In the rows, 128 means zero.
[142 117 111  99  99 147 139  91 113 197 148 117 117 123 135 122 110 166
 175 130 161 118 162 116  95 136 121 176 118 146]
(59)
[136 126 125 161 145 131 114 128 142 117 139 120 127 131 122 121 160 126
 139 114 107 124  85 124 126 159 123 109 118 132]
(123)
[134 125 124  86  98 130 144  89 128 185 131 116 133 122 136 117 103 155
 174 125 141 133 176 131  96 120 135 157 140 154]
(59)
[139 127 133 185 138 122 102 112 139 140 152 122 110 124 119 110 171 124
 136 100 125 135  75 107 118 147 116 101 124 130]
(123)
[121 140 118  82 106 123 148  90 125 173 135 136 120 131 138 129  90 144
 154 128 119 141 168 111 113  92 146 156 149 138]
(59)
[155 112 118 114 133 136 134 131 117 153 133 126 138 121 126 121 128 145
 147 129 133 127 153 125 123 132 127 149 132 137]
(135)
[121 136 122 134 123 134 161 108 127 139 131 145 116 122 129 130 127 138
 135 142 125 137 131 113 114 137 135 147 146 126]
(135)
[134 108 129 105 113 136 131 116 117 156 139 117 122 128 131 120 110 145
 154 133 151 119 160 121 118 138 123 143 125 142]
(135)
[138 125 123 127 134 132 146  88 122 168 129 132 137 165 135 135 117 142
 155 123 143 128 144 131 106 133 122 142 142 144]
(135)
[139 117 117 177 129 133 103 118 136 140 155 111 121 141 115 116 169 117
 161 111 144 121  88 157 118 155 124 119 120 135]
(123)
[119 119 123 113 111 130 141 116 128 135 131 123 133 123 126 136 122 133
 126 130 137 134 138 125 128 130 129 141 128 132]
(135)
[118 125 121 104 115 129 153 121 122 162 133 124 153 114 128 123 106 149
 126 126 123 144 168 122 117 119 142 131 141 154]
(135)
[138 117 131 170 129 143  98 130 126 106 149 128 131 127 116 114 159 112
 138 127 133 119  88 112 124 154  97 118 113 114]
(123)
[126 129 129 133 104 142 156 118 125 132 132 140 145 133 133 141 129 128
 116 135 126 121 143 123 121 137 121 141 131 133]
(135)
[124 169 129  90 116 116 160 110 113 180 137 128 121 110 133 148  78 143
 134 137 131 141 184 132 103 105 140 147 151 140]
(59)
[150 125 118 176 126 134  81 107 114 145 159  86 102 125 113 102 170 135
 174 100 153 131  81 101  97 166 106 125 115 140]
(123)
[145 100 113 143 126 133  92 117 140 138 135 115 119 109 120 101 153 136
 174 108 152 108  99 111 117 147 118 139 113 143]
(123)
[116 126 128 106 126 138 154 127 125 144 128 135 143 123 131 132 112 148
 118 125 128 132 160 124 118 136 134 135 142 147]
(135)
[135 104 121 142 113 149  93 100 122 155 156 100 118 127 123  84 175 133
 183 105 168 121  98 110 107 156 131 130 111 154]
(123)
[146 115 134 198 149 144  94 141 121 124 153 105 102 124 126 107 171 128
 144 102 143 116  89 134 115 172 112 106 111 125]
(123)
[117 115 125 109 122 145 167 121 120 171 131 132 150 110 139 130 112 126
 129 121 126 135 167 130 115 136 145 137 132 156]
(135)
[118 141 135 184 123 137 114  74 143  44 135 163 110 146 111 129 190  93
 107 125 130 130  29  95 125 147 138 148 128  97]
(129)
[115 136 113  96 115 110 125 108 121 179 137 121 118  97 131 123  85 157
 152 137 145 143 162 128 113 119 124 123 119 139]
(59)
[130 141 125 155 124 120  80  83 149  56 132 138 112 145 124 123 178 110
 129 141 140 123  43 109 146 122 118 131 121  95]
(129)
[145 113 132 171 134 144 103 154 132 141 142 123 118 112 122 100 172 135
 141 115 141 118  95 128 115 158 118 130 111 135]
(123)
[131 139 118 174 124 140 110  70 141  89 142 145 109 138 118 108 177 119
 141 114 131 116  63 105 102 145 135 130 124 111]
(129)
[132  97 116 105 114 159 148 115 110 171 148 131 136 120 123 103 115 129
 146 133 138 126 164 122 117 132 122 139 131 148]
(135)
[114 134 132  96 124 127 174 130 111 156 116 135 151 125 132 144  84 129
 121 142 113 129 189 127 120  95 129 137 151 135]
(59)
[117 161 113 157 108 135 106  54 141  95 149 178  89 144 121 120 173 126
 172 146 148 101  50  97 109 153 117 164 133 101]
(129)
[114 133 129 168 133 147 111  93 142  71 137 144 104 141 133 112 181 109
 120 124 140 112  51 102 138 146 115 133 127 116]
(129)
[149 109 120 167 125 143  87 102 126 131 163 101 101 130 130  96 165 148
 174 103 150 127  80 103  99 150 111 128 113 149]
(123)
[121 138 117 107 109 125 136 120 119 132 118 136 129 126 118 144 105 128
 124 138 139 130 150 114 126 115 114 142 134 121]
(59)
[141 110 142 176 132 124 100 117 141 111 142 128 116 132 112 115 169 125
 132 108 137 123  82 124 110 149 117 129 115 132]
(123)
